Here is a tiny trained network, its code and every weight. The questions are about switching its units off for an input and a class, where a switched-off unit gives its printed mean instead of its output.

import numpy as np


def w(rows, s, z=0):
    codes = np.array(rows[::2]) - 128.0
    scale = np.full(codes.shape[1], s)
    scale[-1] = z or s
    return codes * scale


def f(y):
    return y / 2 * (1 + np.tanh(0.7978845608 * (y + 0.044715 * y**3)))


def log_softmax(a):
    a = a - a.max(-1, keepdims=True)
    return a - np.log(np.exp(a).sum(-1, keepdims=True))


def net(x, mask):
    res = np.array(x, float).reshape(1, 5) / 4 @ E
    y = f(res @ A[0][:, :-1].T + A[0][:, -1])
    res = res + np.where(mask, y, B[0][:, -1]) @ B[0][:, :-1]
    return log_softmax(res[-1] @ U[:, :-1].T + U[:, -1])


A, B = {}, {}
E = w([
[226,74,113,110,193,54,139,142],'x0',
[181,114,73,124,149,201,145,58],'x1',
[120,184,29,77,140,122,92,160],'x2',
[124,60,110,78,11,154,109,159],'x3',
[208,174,167,148,77,177,51,180],'x4',
],0.012)
A[0] = w([
[151,109,188,193,117,120,173,124,69],'n0',
[143,96,161,179,113,110,129,108,123],'n1',
[179,83,89,130,143,161,145,131,79],'n2',
[173,78,125,96,169,127,131,123,108],'n3',
[166,187,142,201,172,121,80,109,109],'n4',
[51,78,118,133,153,88,167,158,88],'n5',
[128,165,131,134,182,109,154,82,101],'n6',
[113,92,185,200,108,154,166,91,62],'n7',
[97,41,119,48,104,161,128,152,95],'n8',
[171,137,139,145,112,138,96,175,73],'n9',
[109,183,66,69,124,96,132,150,80],'n10',
[205,106,118,126,133,15,101,163,88],'n11',
[167,109,149,87,145,92,122,115,80],'n12',
[172,87,144,155,143,208,161,63,127],'n13',
[71,123,108,94,143,66,181,131,23],'n14',
[99,96,102,112,149,128,170,98,70],'n15',
[126,63,182,180,100,111,178,152,104],'n16',
[175,87,85,137,171,149,127,127,66],'n17',
[165,176,153,114,110,175,97,155,70],'n18',
[105,171,164,143,186,100,135,123,63],'n19',
[181,180,158,153,137,196,98,167,60],'n20',
[80,175,120,148,77,195,147,104,141],'n21',
[165,85,91,102,39,146,158,154,124],'n22',
[117,183,132,196,163,141,129,81,124],'n23',
[117,160,74,71,167,122,63,179,92],'n24',
[125,100,146,77,123,145,99,132,107],'n25',
[147,108,164,141,148,155,143,105,47],'n26',
[189,154,174,162,111,114,70,169,116],'n27',
[176,180,57,75,129,172,149,80,111],'n28',
[75,101,107,105,130,128,161,61,70],'n29',
[169,108,141,62,160,95,129,142,41],'n30',
[110,166,93,94,135,118,104,140,96],'n31',
[151,207,118,149,174,115,165,128,97],'n32',
[105,146,102,69,164,139,108,174,4],'n33',
[58,173,127,123,127,182,138,155,23],'n34',
[89,159,179,129,106,7,113,201,43],'n35',
],0.013,0.0041)
B[0] = w([
[179,151,108,138,134,115,155,171,207],'n0',
[141,158,111,127,148,121,143,150,183],'n1',
[114,139,137,145,101,130,106,110,180],'n2',
[108,141,146,157,136,136,111,114,195],'n3',
[113,82,117,96,116,103,86,136,224],'n4',
[158,98,164,109,163,161,123,96,223],'n5',
[123,101,155,92,111,113,114,137,216],'n6',
[160,160,103,160,141,109,150,179,216],'n7',
[109,100,130,101,119,87,93,172,215],'n8',
[144,102,152,117,158,136,130,117,188],'n9',
[167,138,113,147,146,107,170,149,200],'n10',
[72,174,152,179,143,155,90,136,247],'n11',
[92,134,136,159,144,153,113,152,175],'n12',
[138,144,98,132,85,104,148,82,221],'n13',
[156,88,138,131,175,154,138,117,214],'n14',
[132,89,150,117,163,153,150,111,191],'n15',
[173,134,113,149,121,96,142,160,224],'n16',
[115,141,113,160,117,139,99,118,184],'n17',
[145,114,146,127,157,148,126,110,205],'n18',
[120,113,118,104,122,101,91,146,215],'n19',
[136,90,158,109,185,161,146,100,223],'n20',
[98,140,156,184,118,126,108,126,244],'n21',
[112,82,123,98,104,102,80,166,228],'n22',
[100,109,145,116,101,95,85,144,219],'n23',
[186,125,109,143,146,117,170,153,213],'n24',
[117,117,128,98,137,116,105,130,154],'n25',
[152,138,128,132,112,125,114,133,159],'n26',
[154,95,155,96,172,154,164,95,234],'n27',
[164,145,106,145,90,110,138,88,225],'n28',
[146,92,158,132,173,173,124,109,211],'n29',
[92,170,153,154,131,155,125,158,181],'n30',
[157,159,116,153,158,100,136,152,175],'n31',
[111,110,132,90,101,83,84,171,218],'n32',
[163,139,107,138,140,127,131,152,162],'n33',
[105,147,165,206,147,129,107,158,204],'n34',
[124,111,75,161,34,107,130,6,255],'n35',
],0.014,0.012)
U = w([
[151,37,190,87,213,218,134,110,104],'0',
[66,55,125,43,87,56,31,248,65],'1',
[216,204,76,168,155,68,187,241,123],'2',
[2,209,197,244,137,203,67,179,109],'3',
[127,134,57,152,33,111,115,7,202],'4',
[87,135,129,108,80,96,129,97,255],'5',
[75,186,69,52,106,193,243,115,78],'6',
[83,238,110,6,126,163,164,151,93],'7',
],0.0085,0.0087)

Each question gives the input, the list of numbers given to net, and the class t.
The units are the neurons (one row each of A and B). Each row of codes is followed by its name. A weight is (code - 128) times the scale printed after its matrix; where a second scale follows, it is the last column's (A, B and U).
mask holds one flag per neuron, in row order. A switched-off neuron (its flag False) gives its mean, the last column of its row in B, instead of its output. The means were averaged over made-up inputs and are rounded, as every weight is.
A unit's drop is (log p(t) with every unit on - log p(t) with that unit switched off) / (log p(t) with every unit on - log p(t) with every unit switched off).
The circuit of an input: a set's keep is (log p(t) with only the set's units on - log p(t) with every unit switched off) / (log p(t) with every unit on - log p(t) with every unit switched off). Starting from the 12 units with the biggest drops (on a tie, the unit counted first), units are removed one at a time, each time the one whose removal leaves the highest keep (on an exact tie, the one counted first), for as long as the keep stays at least 0.8.
units of the circuit, in order: the units of the circuit, biggest drop first
unit that matters most: the unit with the biggest drop
top k neurons: the k neurons with the biggest drops, biggest first
drop of u: that unit's drop, to one decimal
input [-2,-7,2,-8,-7], class 1: units of the circuit, in order	[n19]
input [-6,6,7,7,4], class 1: top 2 neurons	[n22; n8]
input [7,2,1,7,-7], class 0: top 3 neurons	[n15; n5; n14]
input [3,-6,6,-3,1], class 2: top 4 neurons	[n24; n10; n31; n33]
input [7,-4,1,4,-7], class 0: top 2 neurons	[n5; n14]
input [-2,6,6,6,-6], class 0: top 2 neurons	[n29; n35]
input [-8,1,-1,7,-4], class 3: top 2 neurons	[n21; n34]
input [-6,-8,7,-2,6], class 4: top 4 neurons	[n35; n7; n0; n16]
input [3,-8,-4,-7,8], class 0: top 2 neurons	[n27; n20]
input [5,-1,0,-6,0], class 1: top 2 neurons	[n32; n4]
input [-7,-4,-6,6,-6], class 3: top 4 neurons	[n21; n34; n27; n7]
input [-1,8,-4,-7,2], class 4: top 3 neurons	[n13; n28; n22]
input [-5,7,1,-5,0], class 4: top 2 neurons	[n28; n13]
input [-1,-1,-5,-5,-1], class 1: unit that matters most	n23
input [7,-4,6,-5,-7], class 0: top 2 neurons	[n14; n5]
input [3,7,8,6,0], class 2: top 2 neurons	[n35; n24]
input [3,6,-2,7,0], class 1: drop of n35	0.7
input [6,-4,0,-4,4], class 3: drop of n11	1.4
input [0,4,-4,-7,-3], class 1: drop of n0	0.0
input [0,8,4,-5,3], class 4: units of the circuit, in order	[n28]
input [2,6,3,-4,0], class 4: drop of n28	0.6
